Below is a small trained network, with its code and all its weights. Each question gives an input and a target symbol and asks what happens when units are switched off, that is, made to give their printed mean instead of their output.

import numpy as np


def w(rows, s, z=0):
    codes = np.array(rows[::2]) - 128.0
    scale = np.full(codes.shape[1], s)
    scale[-1] = z or s
    return codes * scale


def f(y):
    return np.maximum(y, 0)


def softmax(a):
    e = np.exp(a - a.max(-1, keepdims=True))
    return e / e.sum(-1, keepdims=True)


def log_softmax(a):
    a = a - a.max(-1, keepdims=True)
    return a - np.log(np.exp(a).sum(-1, keepdims=True))


def net(x, mask):
    ids = ['γδηθλμξ'.index(c) for c in x.split()]
    T = len(ids)
    res = E[ids] + P[:T]
    q, k, v = (res @ M[0].T for M in (Q, K, V))
    z = softmax(np.where(np.tri(T) > 0, q @ k.T / 2**0.5, -1e9)) @ v
    res = res + np.where(mask[0], z, O[0][:, -1]) @ O[0][:, :-1]
    y = f(res @ A[0][:, :-1].T + A[0][:, -1])
    res = res + np.where(mask[1:13], y, B[0][:, -1]) @ B[0][:, :-1]
    return log_softmax(res[-1] @ U[:, :-1].T + U[:, -1])


Q, K, V, O, A, B = {}, {}, {}, {}, {}, {}
E = w([
[83,121,46,144],'γ',
[179,47,120,127],'δ',
[161,69,111,113],'η',
[125,172,164,247],'θ',
[72,98,147,50],'λ',
[62,107,103,194],'μ',
[121,172,57,56],'ξ',
],0.015)
P = w([
[230,127,171,180],'0',
[171,121,190,137],'1',
[148,115,169,135],'2',
[139,104,139,117],'3',
[128,95,121,113],'4',
[109,73,98,105],'5',
[94,55,87,96],'6',
[84,49,56,89],'7',
[66,35,48,71],'8',
[49,46,49,38],'9',
[25,38,33,29],'10',
[27,34,3,22],'11',
[100,6,56,73],'12',
],0.0037)
Q[0] = w([
[168,6,38,124],'head 1',
[96,56,141,73],'head 1',
],0.014)
K[0] = w([
[26,121,10,22],'head 1',
[58,56,141,134],'head 1',
],0.012)
V[0] = w([
[174,194,39,133],'head 1',
[149,62,134,254],'head 1',
],0.015)
O[0] = w([
[114,255,17,82,185],'head 1',
[241,66,87,239,3],'head 1',
],0.007,0.0024)
A[0] = w([
[132,189,74,137,71],'neuron 1',
[155,92,116,101,135],'neuron 2',
[19,93,142,238,136],'neuron 3',
[61,254,172,202,123],'neuron 4',
[131,60,107,104,221],'neuron 5',
[132,110,85,62,254],'neuron 6',
[67,98,53,151,12],'neuron 7',
[126,53,181,79,102],'neuron 8',
[126,198,172,32,101],'neuron 9',
[157,197,206,193,52],'neuron 10',
[237,107,87,73,146],'neuron 11',
[61,84,79,149,68],'neuron 12',
],0.01,0.0025)
B[0] = w([
[163,80,129,161,175],'neuron 1',
[95,149,139,132,167],'neuron 2',
[138,77,104,8,194],'neuron 3',
[65,66,193,170,152],'neuron 4',
[124,197,138,116,217],'neuron 5',
[66,132,83,148,254],'neuron 6',
[186,121,190,99,183],'neuron 7',
[126,92,142,191,211],'neuron 8',
[188,72,102,168,232],'neuron 9',
[43,99,122,158,151],'neuron 10',
[124,235,141,134,190],'neuron 11',
[161,145,190,109,184],'neuron 12',
],0.017,0.0083)
U = w([
[50,215,83,38,234],'γ',
[253,152,159,158,82],'δ',
[175,170,136,104,109],'η',
[193,130,145,33,65],'θ',
[59,99,190,135,145],'λ',
[215,136,131,95,7],'μ',
[163,121,11,82,205],'ξ',
],0.0059,0.0018)

Each question gives the input, a string of symbols that net reads in full, and the target symbol t.
The units are the heads (2 rows each of Q, K, V and O) and the neurons (one row each of A and B). Each row of codes is followed by its name. A weight is (code - 128) times the scale printed after its matrix; where a second scale follows, it is the last column's (O, A, B and U).
mask holds one flag per unit, heads first, then neurons. A switched-off unit (its flag False) gives its mean, the last column of its rows in O or B, instead of its output. The means were averaged over made-up inputs and are rounded, as every weight is.
A unit's drop is (log p(t) with every unit on - log p(t) with that unit switched off) / (log p(t) with every unit on - log p(t) with every unit switched off).
The circuit of an input: a set's keep is (log p(t) with only the set's units on - log p(t) with every unit switched off) / (log p(t) with every unit on - log p(t) with every unit switched off). Starting from the 12 units with the biggest drops (on a tie, the unit counted first), units are removed one at a time, each time the one whose removal leaves the highest keep (on an exact tie, the one counted first), for as long as the keep stays at least 0.8.
circuit, biggest first: the units of the circuit, biggest drop first
unit that matters most: the unit with the biggest drop
top k neurons: the k neurons with the biggest drops, biggest first
drop of u: that unit's drop, to one decimal
input δ η μ ξ η η, target ξ: top 2 neurons	(neuron 9; neuron 6)
input δ γ η, target γ: circuit, biggest first	(neuron 9; neuron 11; head 1; neuron 8)
input η μ γ η μ, target θ: circuit, biggest first	(neuron 3; neuron 6; neuron 7)
input γ δ ξ ξ δ λ η γ λ η γ δ, target γ: unit that matters most	neuron 9
input δ δ θ θ λ γ η δ λ δ, target λ: circuit, biggest first	(head 1; neuron 8)
input δ γ η μ δ δ λ θ θ λ ξ λ η, target λ: top 2 neurons	(neuron 8; neuron 3)
input ξ μ δ γ δ δ η ξ δ δ ξ, target ξ: circuit, biggest first	(neuron 9; head 1)
input λ δ δ δ δ δ δ γ η η λ η γ, target θ: top 3 neurons	(neuron 7; neuron 12; neuron 3)
input δ δ μ δ ξ δ, target ξ: circuit, biggest first	(head 1; neuron 9; neuron 6)
input μ λ δ η ξ λ λ θ η, target λ: circuit, biggest first	(head 1; neuron 8)
input η γ η δ ξ δ γ η ξ η δ, target ξ: top 3 neurons	(neuron 9; neuron 6; neuron 11)
input γ η γ η δ γ η δ δ, target γ: top 2 neurons	(neuron 9; neuron 11)
input θ δ η θ ξ, target ξ: drop of neuron 6	0.2
input δ δ δ η η η μ θ δ, target δ: top neuron	(neuron 6)
input δ ξ ξ δ λ θ μ η δ δ λ, target λ: drop of head 1	0.7
input μ γ γ θ δ λ δ θ, target ξ: drop of neuron 3	0.7
input η γ η δ δ γ η η η, target γ: drop of neuron 9	0.3
input η λ η ξ δ η, target ξ: top 3 neurons	(neuron 9; neuron 6; neuron 11)
